Below is a small trained network, with its code and all its weights. Each question gives an input and a target symbol and asks what happens when units are switched off, that is, made to give their printed mean instead of their output.

import numpy as np


def w(rows, s, z=0):
    codes = np.array(rows[::2]) - 128.0
    scale = np.full(codes.shape[1], s)
    scale[-1] = z or s
    return codes * scale


def f(y):
    return y / 2 * (1 + np.tanh(0.7978845608 * (y + 0.044715 * y**3)))


def softmax(a):
    e = np.exp(a - a.max(-1, keepdims=True))
    return e / e.sum(-1, keepdims=True)


def log_softmax(a):
    a = a - a.max(-1, keepdims=True)
    return a - np.log(np.exp(a).sum(-1, keepdims=True))


def net(x, mask):
    ids = ['ΔΛΞΨΩβζημπστ'.index(c) for c in x.split()]
    T = len(ids)
    res = E[ids] + P[:T]
    r = res
    for j in range(3):
        rows = slice(4 * j, 4 * j + 4)
        q, k, v = (r @ M[0][rows].T for M in (Q, K, V))
        z = softmax(np.where(np.tri(T) > 0, q @ k.T / 4**0.5, -1e9)) @ v
        o = O[0][rows]
        res = res + np.where(mask[j], z, o[:, -1]) @ o[:, :-1]
    y = f(res @ A[0][:, :-1].T + A[0][:, -1])
    res = res + np.where(mask[3:7], y, B[0][:, -1]) @ B[0][:, :-1]
    return log_softmax(res[-1] @ U[:, :-1].T + U[:, -1])


Q, K, V, O, A, B = {}, {}, {}, {}, {}, {}
E = w([
[151,94,195],'Δ',
[169,158,88],'Λ',
[43,141,84],'Ξ',
[158,104,156],'Ψ',
[184,200,141],'Ω',
[34,125,1],'β',
[106,117,226],'ζ',
[157,112,160],'η',
[156,206,147],'μ',
[153,153,197],'π',
[138,65,110],'σ',
[103,136,34],'τ',
],0.019)
P = w([
[96,139,234],'0',
[80,117,251],'1',
[80,101,250],'2',
[105,92,243],'3',
[78,92,232],'4',
[82,89,252],'5',
[84,101,221],'6',
[79,78,249],'7',
[85,110,248],'8',
[79,105,252],'9',
],0.0016)
Q[0] = w([
[140,153,127],'h0',
[143,166,145],'h0',
[90,75,221],'h0',
[99,78,167],'h0',
[19,151,70],'h1',
[110,127,113],'h1',
[164,62,74],'h1',
[120,160,162],'h1',
[122,103,101],'h2',
[141,128,144],'h2',
[162,110,117],'h2',
[7,121,130],'h2',
],0.021)
K[0] = w([
[143,155,130],'h0',
[138,180,131],'h0',
[25,137,118],'h0',
[68,101,121],'h0',
[31,141,115],'h1',
[102,133,127],'h1',
[93,74,20],'h1',
[156,155,186],'h1',
[132,86,105],'h2',
[106,138,126],'h2',
[101,105,78],'h2',
[192,116,249],'h2',
],0.02)
V[0] = w([
[147,100,176],'h0',
[72,126,94],'h0',
[98,115,126],'h0',
[146,88,190],'h0',
[110,124,112],'h1',
[181,126,165],'h1',
[28,186,110],'h1',
[118,176,168],'h1',
[29,148,151],'h2',
[140,108,144],'h2',
[254,72,116],'h2',
[133,155,123],'h2',
],0.0088)
O[0] = w([
[159,34,204,160],'h0',
[52,236,105,76],'h0',
[94,151,150,107],'h0',
[152,28,226,164],'h0',
[109,174,161,74],'h1',
[153,34,43,252],'h1',
[204,140,216,54],'h1',
[228,2,76,248],'h1',
[58,253,178,120],'h2',
[145,145,120,116],'h2',
[209,30,47,118],'h2',
[157,58,154,146],'h2',
],0.0056,0.0025)
A[0] = w([
[11,62,190,146],'n0',
[18,62,114,95],'n1',
[69,145,145,241],'n2',
[83,28,62,3],'n3',
],0.013,0.0022)
B[0] = w([
[71,137,95,252],'n0',
[252,216,196,160],'n1',
[203,84,147,215],'n2',
[66,171,99,254],'n3',
],0.019,0.0034)
U = w([
[45,111,119,137],'Δ',
[140,121,10,158],'Λ',
[124,152,184,168],'Ξ',
[83,111,98,140],'Ψ',
[232,94,67,2],'Ω',
[181,172,178,64],'β',
[50,128,206,57],'ζ',
[95,107,105,115],'η',
[159,113,106,76],'μ',
[141,30,173,201],'π',
[79,198,100,111],'σ',
[131,132,115,158],'τ',
],0.012,0.0052)

Each question gives the input, a string of symbols that net reads in full, and the target symbol t.
The units are the heads (4 rows each of Q, K, V and O) and the neurons (one row each of A and B). Each row of codes is followed by its name. A weight is (code - 128) times the scale printed after its matrix; where a second scale follows, it is the last column's (O, A, B and U).
mask holds one flag per unit, heads first, then neurons. A switched-off unit (its flag False) gives its mean, the last column of its rows in O or B, instead of its output. The means were averaged over made-up inputs and are rounded, as every weight is.
A unit's drop is (log p(t) with every unit on - log p(t) with that unit switched off) / (log p(t) with every unit on - log p(t) with every unit switched off).
The circuit of an input: a set's keep is (log p(t) with only the set's units on - log p(t) with every unit switched off) / (log p(t) with every unit on - log p(t) with every unit switched off). Starting from all 7 units, units are removed one at a time, each time the one whose removal leaves the highest keep (on an exact tie, the one counted first), for as long as the keep stays at least 0.8.
circuit, biggest first: the units of the circuit, biggest drop first
top k neurons: the k neurons with the biggest drops, biggest first
heads that matter: for each layer, one digit per head in row order, 1 if its drop is at least 0.15 and else 0, layers parted by /
drop of u: that unit's drop, to one decimal
input Ψ β Λ π μ Δ, target β: circuit, biggest first	n2, h0, h2
input Ψ π π π Λ Δ β Λ π η, target β: top 3 neurons	n2, n0, n3
input Ω Ω π Ω Ω ζ Ψ Ω π π, target π: circuit, biggest first	h0, n3
input Ω Λ π, target π: heads that matter	000
input ζ π Δ β, target β: heads that matter	010
input β Λ π Ω η, target β: top 2 neurons	n2, n0
input Ψ ζ β Δ, target β: circuit, biggest first	n2, h2, n1, h1
input Λ ζ π Ω Δ, target Δ: heads that matter	100
input Ψ σ π β Λ Ψ, target β: circuit, biggest first	n2, h0, h2
input β Λ Ω η Ψ, target β: circuit, biggest first	n2, h2, h0
input Ω Λ Λ Δ Λ π π Λ β ζ, target β: drop of n2	0.6
input π π Λ Ψ μ π β Δ π, target β: drop of h0	1.8
input σ ζ Λ π Δ η β π, target β: drop of h0	1.9
input π π β σ π π ζ Ω σ, target β: drop of h0	0.5
